Below are the code and all the weights of a small trained network. Each question names an input and a target symbol and asks about switching units off, where a switched-off unit gives its printed mean instead of its output.

import numpy as np


def w(rows, s, z=0):
    codes = np.array(rows[::2]) - 128.0
    scale = np.full(codes.shape[1], s)
    scale[-1] = z or s
    return codes * scale


def f(y):
    return y / 2 * (1 + np.tanh(0.7978845608 * (y + 0.044715 * y**3)))


def softmax(a):
    e = np.exp(a - a.max(-1, keepdims=True))
    return e / e.sum(-1, keepdims=True)


def log_softmax(a):
    a = a - a.max(-1, keepdims=True)
    return a - np.log(np.exp(a).sum(-1, keepdims=True))


def net(x, mask):
    ids = ['ΓΔΦαβεζηθλμξπτψ'.index(c) for c in x.split()]
    T = len(ids)
    res = E[ids] + P[:T]
    r = res
    for j in range(3):
        rows = slice(3 * j, 3 * j + 3)
        q, k, v = (r @ M[0][rows].T for M in (Q, K, V))
        z = softmax(np.where(np.tri(T) > 0, q @ k.T / 3**0.5, -1e9)) @ v
        o = O[0][rows]
        res = res + np.where(mask[j], z, o[:, -1]) @ o[:, :-1]
    y = f(res @ A[0][:, :-1].T + A[0][:, -1])
    res = res + np.where(mask[3:27], y, B[0][:, -1]) @ B[0][:, :-1]
    return log_softmax(res[-1] @ U[:, :-1].T + U[:, -1])


Q, K, V, O, A, B = {}, {}, {}, {}, {}, {}
E = w([
[182,43,125,166,118],'Γ',
[138,25,118,177,124],'Δ',
[86,30,112,166,146],'Φ',
[73,63,109,150,142],'α',
[146,71,131,156,140],'β',
[58,51,138,163,203],'ε',
[134,76,151,172,187],'ζ',
[92,10,94,175,106],'η',
[147,61,114,136,118],'θ',
[141,125,138,110,158],'λ',
[166,184,135,78,149],'μ',
[104,125,122,123,142],'ξ',
[42,56,55,149,53],'π',
[46,123,63,82,80],'τ',
[30,230,116,80,177],'ψ',
],0.012)
P = w([
[125,108,130,116,130],'0',
[130,138,62,121,166],'1',
[69,157,148,160,71],'2',
[125,79,177,82,140],'3',
[140,165,34,152,174],'4',
[64,145,181,170,68],'5',
[98,57,185,37,150],'6',
[190,173,3,200,147],'7',
[66,148,222,168,69],'8',
[146,36,85,21,145],'9',
[82,172,75,156,181],'10',
],0.014)
Q[0] = w([
[127,144,144,127,125],'h0',
[136,132,155,129,152],'h0',
[130,125,119,144,122],'h0',
[164,70,90,99,153],'h1',
[159,91,106,163,165],'h1',
[122,165,95,169,91],'h1',
[124,81,125,61,138],'h2',
[99,84,152,8,122],'h2',
[122,113,172,54,104],'h2',
],0.016)
K[0] = w([
[112,134,116,127,136],'h0',
[136,125,80,114,136],'h0',
[125,117,119,112,106],'h0',
[151,138,35,167,162],'h1',
[152,85,85,192,143],'h1',
[131,106,174,106,87],'h1',
[139,148,42,118,163],'h2',
[184,160,5,187,174],'h2',
[133,108,77,134,175],'h2',
],0.015)
V[0] = w([
[80,76,179,47,99],'h0',
[160,116,188,81,43],'h0',
[123,189,84,229,95],'h0',
[122,54,89,175,236],'h1',
[132,215,95,68,96],'h1',
[88,185,169,68,104],'h1',
[249,216,208,157,247],'h2',
[115,117,90,176,93],'h2',
[63,245,103,91,114],'h2',
],0.011)
O[0] = w([
[217,71,179,134,204,166],'h0',
[221,134,159,90,128,75],'h0',
[164,182,105,188,81,109],'h0',
[69,124,131,113,163,235],'h1',
[99,76,171,119,79,85],'h1',
[192,110,100,133,131,71],'h1',
[250,167,182,230,212,2],'h2',
[112,116,128,130,25,163],'h2',
[189,151,2,139,131,107],'h2',
],0.012,0.0083)
A[0] = w([
[150,106,151,64,116,50],'n0',
[117,217,101,139,57,219],'n1',
[234,189,141,129,184,131],'n2',
[179,60,139,71,218,178],'n3',
[182,170,80,178,136,51],'n4',
[163,166,142,220,99,89],'n5',
[175,79,154,200,134,186],'n6',
[102,155,90,89,116,71],'n7',
[76,110,179,59,144,222],'n8',
[191,126,107,175,158,103],'n9',
[130,117,242,152,157,117],'n10',
[91,69,176,196,123,89],'n11',
[163,100,100,142,131,174],'n12',
[83,107,174,160,106,108],'n13',
[119,229,119,219,51,100],'n14',
[136,112,53,47,156,94],'n15',
[130,121,149,99,99,77],'n16',
[62,43,78,60,119,168],'n17',
[138,106,169,32,160,3],'n18',
[110,127,66,156,154,132],'n19',
[82,110,5,125,90,130],'n20',
[134,161,90,165,56,124],'n21',
[114,99,114,73,135,58],'n22',
[181,99,141,110,172,28],'n23',
],0.011)
B[0] = w([
[41,125,182,53,47,129],'n0',
[107,133,47,178,119,153],'n1',
[63,124,93,126,86,131],'n2',
[197,149,132,202,166,147],'n3',
[144,136,189,146,167,130],'n4',
[132,75,134,133,109,128],'n5',
[9,172,114,101,164,132],'n6',
[149,165,149,175,175,152],'n7',
[164,85,107,148,108,218],'n8',
[200,164,127,70,140,131],'n9',
[115,168,162,177,40,141],'n10',
[119,153,100,53,88,148],'n11',
[78,182,169,108,101,132],'n12',
[92,133,147,83,97,158],'n13',
[196,80,235,81,129,131],'n14',
[196,190,168,104,185,160],'n15',
[65,143,100,136,151,132],'n16',
[180,133,138,138,174,253],'n17',
[65,106,34,61,63,136],'n18',
[97,119,31,105,47,148],'n19',
[86,159,210,133,92,205],'n20',
[99,15,88,74,130,136],'n21',
[120,141,62,96,110,151],'n22',
[18,102,49,46,110,128],'n23',
],0.012,0.042)
U = w([
[104,126,166,230,184,193],'Γ',
[44,127,87,149,68,171],'Δ',
[72,164,167,76,127,71],'Φ',
[181,188,160,158,141,104],'α',
[108,178,247,204,116,117],'β',
[204,133,84,122,82,103],'ε',
[51,148,87,56,126,4],'ζ',
[108,121,66,76,158,135],'η',
[160,158,179,94,125,86],'θ',
[151,95,158,96,196,162],'λ',
[159,95,140,184,208,164],'μ',
[69,202,89,181,111,114],'ξ',
[92,153,138,157,40,119],'π',
[171,125,16,162,163,173],'τ',
[146,109,199,176,107,191],'ψ',
],0.012,0.013)

Each question gives the input, a string of symbols that net reads in full, and the target symbol t.
The units are the heads (3 rows each of Q, K, V and O) and the neurons (one row each of A and B). Each row of codes is followed by its name. A weight is (code - 128) times the scale printed after its matrix; where a second scale follows, it is the last column's (O, A, B and U).
mask holds one flag per unit, heads first, then neurons. A switched-off unit (its flag False) gives its mean, the last column of its rows in O or B, instead of its output. The means were averaged over made-up inputs and are rounded, as every weight is.
A unit's drop is (log p(t) with every unit on - log p(t) with that unit switched off) / (log p(t) with every unit on - log p(t) with every unit switched off).
The circuit of an input: a set's keep is (log p(t) with only the set's units on - log p(t) with every unit switched off) / (log p(t) with every unit on - log p(t) with every unit switched off). Starting from the 12 units with the biggest drops (on a tie, the unit counted first), units are removed one at a time, each time the one whose removal leaves the highest keep (on an exact tie, the one counted first), for as long as the keep stays at least 0.8.
units of the circuit, in order: the units of the circuit, biggest drop first
unit that matters most: the unit with the biggest drop
k most important neurons: the k neurons with the biggest drops, biggest first
drop of u: that unit's drop, to one decimal
input ξ ζ α ψ η α ψ, target ζ: units of the circuit, in order	n18
input ζ Δ Φ Φ τ α θ, target θ: units of the circuit, in order	h2, n20, n17, n15
input ψ Φ η ζ, target η: units of the circuit, in order	h2, n20, n18
input ψ ξ Φ ψ ψ ζ Γ Γ μ, target Δ: units of the circuit, in order	n17, n15
input β Δ Φ ε ζ β η, target β: 2 most important neurons	n10, n3
input Φ ε ψ, target Δ: 3 most important neurons	n1, n21, n15
input θ β η Φ π ξ ε, target Φ: 2 most important neurons	n20, n17
input ξ Γ π θ α Γ α, target λ: units of the circuit, in order	n17, n10
input Φ π ξ, target Δ: 4 most important neurons	n1, n21, n3, n15
input Δ α Φ ε τ θ, target Δ: 2 most important neurons	n15, n3
input Γ ε ψ Φ θ λ α α μ ξ, target λ: 3 most important neurons	n19, n1, n17
input Γ ψ ζ, target Δ: 2 most important neurons	n17, n15
input Δ ε θ ψ τ τ ψ α Φ τ, target λ: 2 most important neurons	n17, n19
input θ α α Γ α Δ ψ μ, target ξ: unit that matters most	n19
input ζ Φ μ θ β ψ λ Γ Γ β, target π: 2 most important neurons	n10, n18
input τ ζ ψ μ Φ, target ξ: units of the circuit, in order	h2, n20, n8, n17
input μ η τ λ ζ μ η μ θ ψ, target ξ: 4 most important neurons	n17, n2, n8, n6
input μ Δ ψ, target Δ: 3 most important neurons	n17, n1, n21
input η ε π Δ ψ β, target Δ: 2 most important neurons	n15, n1
input β η λ θ Φ μ π ξ α, target Δ: units of the circuit, in order	n15
input ψ ε ε ε β ξ ζ, target ψ: 4 most important neurons	n20, n10, n3, n19
input α ζ ε λ, target β: drop of n10	2.1
input ξ ψ θ, target Δ: drop of n23	0.0
input β θ β ξ α Δ, target Δ: drop of n20	0.2
